Here is a tiny trained network, its code and every weight. The questions are about switching its units off for an input and a class, where a switched-off unit gives its printed mean instead of its output.

import numpy as np


def w(rows, s, z=0):
    codes = np.array(rows[::2]) - 128.0
    scale = np.full(codes.shape[1], s)
    scale[-1] = z or s
    return codes * scale


def norm(h):
    return h / np.sqrt((h * h).mean(-1, keepdims=True) + 1e-5)


def f(y):
    return np.maximum(y, 0)


def log_softmax(a):
    a = a - a.max(-1, keepdims=True)
    return a - np.log(np.exp(a).sum(-1, keepdims=True))


def net(x, mask):
    res = np.array(x, float).reshape(1, 4) / 4 @ E
    u = 0
    for l in range(2):
        y = f(norm(res) @ A[l][:, :-1].T + A[l][:, -1])
        res = res + np.where(mask[u : u + 5], y, B[l][:, -1]) @ B[l][:, :-1]
        u += 5
    return log_softmax(norm(res)[-1] @ U[:, :-1].T + U[:, -1])


A, B = {}, {}
E = w([
[129,130,133,131,132,130,120,129,127],'x0',
[252,215,80,185,38,103,77,62,109],'x1',
[129,142,111,143,133,150,133,145,133],'x2',
[200,9,73,115,206,52,200,254,145],'x3',
],0.0049)
A[0] = w([
[132,81,184,124,131,82,107,75,131,121],'L0N1',
[104,161,117,144,154,154,120,163,137,72],'L0N2',
[138,79,118,139,150,122,109,159,122,28],'L0N3',
[199,76,114,132,153,98,132,186,126,221],'L0N4',
[251,155,105,141,87,114,119,105,126,248],'L0N5',
],0.02,0.0014)
B[0] = w([
[96,119,120,134,126,121,159,164,119,153],'L0N1',
[90,124,127,119,168,103,154,153,93,147],'L0N2',
[159,99,186,107,78,108,225,177,180,177],'L0N3',
[136,84,53,137,172,143,7,74,118,239],'L0N4',
[189,185,146,153,203,60,130,80,144,251],'L0N5',
],0.013,0.019)
A[1] = w([
[63,44,62,111,62,234,39,144,107,89],'L1N1',
[35,175,152,128,63,154,179,166,79,43],'L1N2',
[203,214,175,144,116,67,161,82,143,146],'L1N3',
[89,217,199,138,128,103,207,132,119,200],'L1N4',
[188,141,101,146,7,129,157,151,145,3],'L1N5',
],0.017,0.00075)
B[1] = w([
[75,142,193,122,116,117,227,168,142,200],'L1N1',
[121,149,111,122,251,140,92,116,100,202],'L1N2',
[71,48,109,104,74,182,116,169,131,253],'L1N3',
[117,203,140,117,47,135,151,98,65,219],'L1N4',
[105,123,130,138,134,132,110,114,123,128],'L1N5',
],0.019,0.017)
U = w([
[95,206,139,117,184,141,133,117,59,205],'0',
[97,124,116,114,7,163,103,112,93,203],'1',
[153,140,131,138,112,133,127,146,137,28],'2',
[186,168,137,152,103,135,133,157,147,13],'3',
[158,155,138,156,105,131,130,140,151,3],'4',
[182,171,138,148,103,135,133,153,154,15],'5',
[96,70,165,121,151,105,198,178,172,202],'6',
[174,99,90,152,165,90,55,81,152,221],'7',
],0.015,0.0038)

Each question gives the input, the list of numbers given to net, and the class t.
The units are the neurons (one row each of A and B). Each row of codes is followed by its name. A weight is (code - 128) times the scale printed after its matrix; where a second scale follows, it is the last column's (A, B and U).
mask holds one flag per neuron, layer by layer. A switched-off neuron (its flag False) gives its mean, the last column of its row in B, instead of its output. The means were averaged over made-up inputs and are rounded, as every weight is.
A unit's drop is (log p(t) with every unit on - log p(t) with that unit switched off) / (log p(t) with every unit on - log p(t) with every unit switched off).
most important unit: the unit with the biggest drop
k most important neurons: the k neurons with the biggest drops, biggest first
k most important neurons of layer l: the k neurons of layer l with the biggest drops, biggest first
drop of u: that unit's drop, to one decimal
input [-8,3,4,-5], class 1: 2 most important neurons	[L0N4, L1N3]
input [8,0,2,2], class 6: most important unit	L0N5
input [-1,0,8,1], class 6: 2 most important neurons of layer 0	[L0N5, L0N4]
input [7,-1,1,1], class 6: 2 most important neurons	[L0N5, L1N1]
input [-8,-3,6,1], class 6: 2 most important neurons	[L0N5, L1N4]
input [-8,-2,0,3], class 6: 2 most important neurons	[L0N5, L1N1]
input [4,6,5,1], class 7: drop of L0N5	0.4
input [-1,3,5,-2], class 1: drop of L0N4	1.6
input [6,5,2,-6], class 1: drop of L1N3	0.3
input [-7,5,-4,-5], class 1: 2 most important neurons	[L0N4, L1N3]
